Below is a small trained network, with its code and all its weights. Each question gives an input and a target symbol and asks what happens when units are switched off, that is, made to give their printed mean instead of their output.

import numpy as np


def w(rows, s, z=0):
    codes = np.array(rows[::2]) - 128.0
    scale = np.full(codes.shape[1], s)
    scale[-1] = z or s
    return codes * scale


def f(y):
    return y / 2 * (1 + np.tanh(0.7978845608 * (y + 0.044715 * y**3)))


def softmax(a):
    e = np.exp(a - a.max(-1, keepdims=True))
    return e / e.sum(-1, keepdims=True)


def log_softmax(a):
    a = a - a.max(-1, keepdims=True)
    return a - np.log(np.exp(a).sum(-1, keepdims=True))


def net(x, mask):
    ids = ['ΠΨΩβγεζηθμστφ'.index(c) for c in x.split()]
    T = len(ids)
    res = E[ids] + P[:T]
    q, k, v = (res @ M[0].T for M in (Q, K, V))
    z = softmax(np.where(np.tri(T) > 0, q @ k.T / 3**0.5, -1e9)) @ v
    res = res + np.where(mask[0], z, O[0][:, -1]) @ O[0][:, :-1]
    y = f(res @ A[0][:, :-1].T + A[0][:, -1])
    res = res + np.where(mask[1:9], y, B[0][:, -1]) @ B[0][:, :-1]
    return log_softmax(res[-1] @ U[:, :-1].T + U[:, -1])


Q, K, V, O, A, B = {}, {}, {}, {}, {}, {}
E = w([
[114,49,163],'Π',
[118,47,157],'Ψ',
[167,117,110],'Ω',
[170,117,116],'β',
[171,96,94],'γ',
[174,93,90],'ε',
[166,125,114],'ζ',
[179,96,108],'η',
[149,82,29],'θ',
[188,214,143],'μ',
[112,43,167],'σ',
[38,255,149],'τ',
[11,82,130],'φ',
],0.0083)
P = w([
[127,1,130],'0',
[106,78,65],'1',
[111,98,66],'2',
[122,116,82],'3',
[136,132,122],'4',
[134,135,148],'5',
[129,140,170],'6',
[125,140,187],'7',
[112,141,192],'8',
],0.009)
Q[0] = w([
[254,111,180],'head 1',
[241,194,181],'head 1',
[177,246,206],'head 1',
],0.0064)
K[0] = w([
[246,210,105],'head 1',
[210,247,68],'head 1',
[120,253,56],'head 1',
],0.0057)
V[0] = w([
[188,97,40],'head 1',
[254,134,213],'head 1',
[254,212,179],'head 1',
],0.0087)
O[0] = w([
[129,29,190,182],'head 1',
[160,89,2,65],'head 1',
[74,105,37,3],'head 1',
],0.0093,0.0062)
A[0] = w([
[152,253,118,3],'neuron 1',
[84,215,176,211],'neuron 2',
[206,71,60,203],'neuron 3',
[137,80,85,128],'neuron 4',
[203,203,134,189],'neuron 5',
[160,1,158,171],'neuron 6',
[193,71,57,198],'neuron 7',
[85,162,96,50],'neuron 8',
],0.0098,0.0051)
B[0] = w([
[128,30,129,119],'neuron 1',
[183,180,168,210],'neuron 2',
[115,220,2,159],'neuron 3',
[76,125,60,124],'neuron 4',
[211,126,64,159],'neuron 5',
[92,46,141,255],'neuron 6',
[85,218,6,152],'neuron 7',
[85,115,108,110],'neuron 8',
],0.0093,0.0078)
U = w([
[130,133,105,10],'Π',
[129,131,109,3],'Ψ',
[102,102,90,101],'Ω',
[115,110,77,147],'β',
[96,113,105,23],'γ',
[92,110,105,44],'ε',
[119,118,87,140],'ζ',
[103,133,89,75],'η',
[67,19,199,156],'θ',
[155,212,51,211],'μ',
[164,137,95,62],'σ',
[118,255,159,170],'τ',
[225,141,170,217],'φ',
],0.0096,0.0051)

Each question gives the input, a string of symbols that net reads in full, and the target symbol t.
The units are the heads (3 rows each of Q, K, V and O) and the neurons (one row each of A and B). Each row of codes is followed by its name. A weight is (code - 128) times the scale printed after its matrix; where a second scale follows, it is the last column's (O, A, B and U).
mask holds one flag per unit, heads first, then neurons. A switched-off unit (its flag False) gives its mean, the last column of its rows in O or B, instead of its output. The means were averaged over made-up inputs and are rounded, as every weight is.
A unit's drop is (log p(t) with every unit on - log p(t) with that unit switched off) / (log p(t) with every unit on - log p(t) with every unit switched off).
The circuit of an input: a set's keep is (log p(t) with only the set's units on - log p(t) with every unit switched off) / (log p(t) with every unit on - log p(t) with every unit switched off). Starting from all 9 units, units are removed one at a time, each time the one whose removal leaves the highest keep (on an exact tie, the one counted first), for as long as the keep stays at least 0.8.
circuit, biggest first: the units of the circuit, biggest drop first
k most important neurons: the k neurons with the biggest drops, biggest first
drop of u: that unit's drop, to one decimal
input φ Ψ φ τ, target φ: 2 most important neurons	neuron 1; neuron 5
input Ψ θ θ Ω, target θ: circuit, biggest first	head 1; neuron 6; neuron 2
input θ φ ζ θ θ β, target θ: circuit, biggest first	head 1; neuron 3; neuron 7
input ζ β β φ φ φ, target τ: circuit, biggest first	head 1; neuron 6
input γ φ ζ θ Ψ, target θ: circuit, biggest first	neuron 6; head 1; neuron 3
input θ Ψ β Π ε μ Ω η μ, target μ: circuit, biggest first	head 1; neuron 6
input η β φ θ θ θ ε, target θ: circuit, biggest first	head 1; neuron 6; neuron 2
input ε θ β Ψ, target θ: circuit, biggest first	neuron 6; head 1
input θ β Ω, target θ: circuit, biggest first	head 1; neuron 6
input θ Π θ, target θ: 3 most important neurons	neuron 6; neuron 2; neuron 5
input Ω β σ β μ ζ, target μ: circuit, biggest first	head 1; neuron 3; neuron 7
input Ω σ Ω φ μ φ, target φ: 2 most important neurons	neuron 2; neuron 6
input β β Ω β Ω μ, target μ: most important neuron	neuron 6
input μ τ η, target μ: 2 most important neurons	neuron 3; neuron 7
input θ Π γ, target θ: 2 most important neurons	neuron 6; neuron 2
input φ φ η, target φ: most important neuron	neuron 5
input θ θ φ θ, target θ: drop of head 1	2.0
input β φ σ τ, target φ: drop of head 1	0.2
input φ φ ζ, target φ: drop of head 1	1.2
input φ φ β Ω θ φ Π φ, target τ: drop of neuron 2	0.2
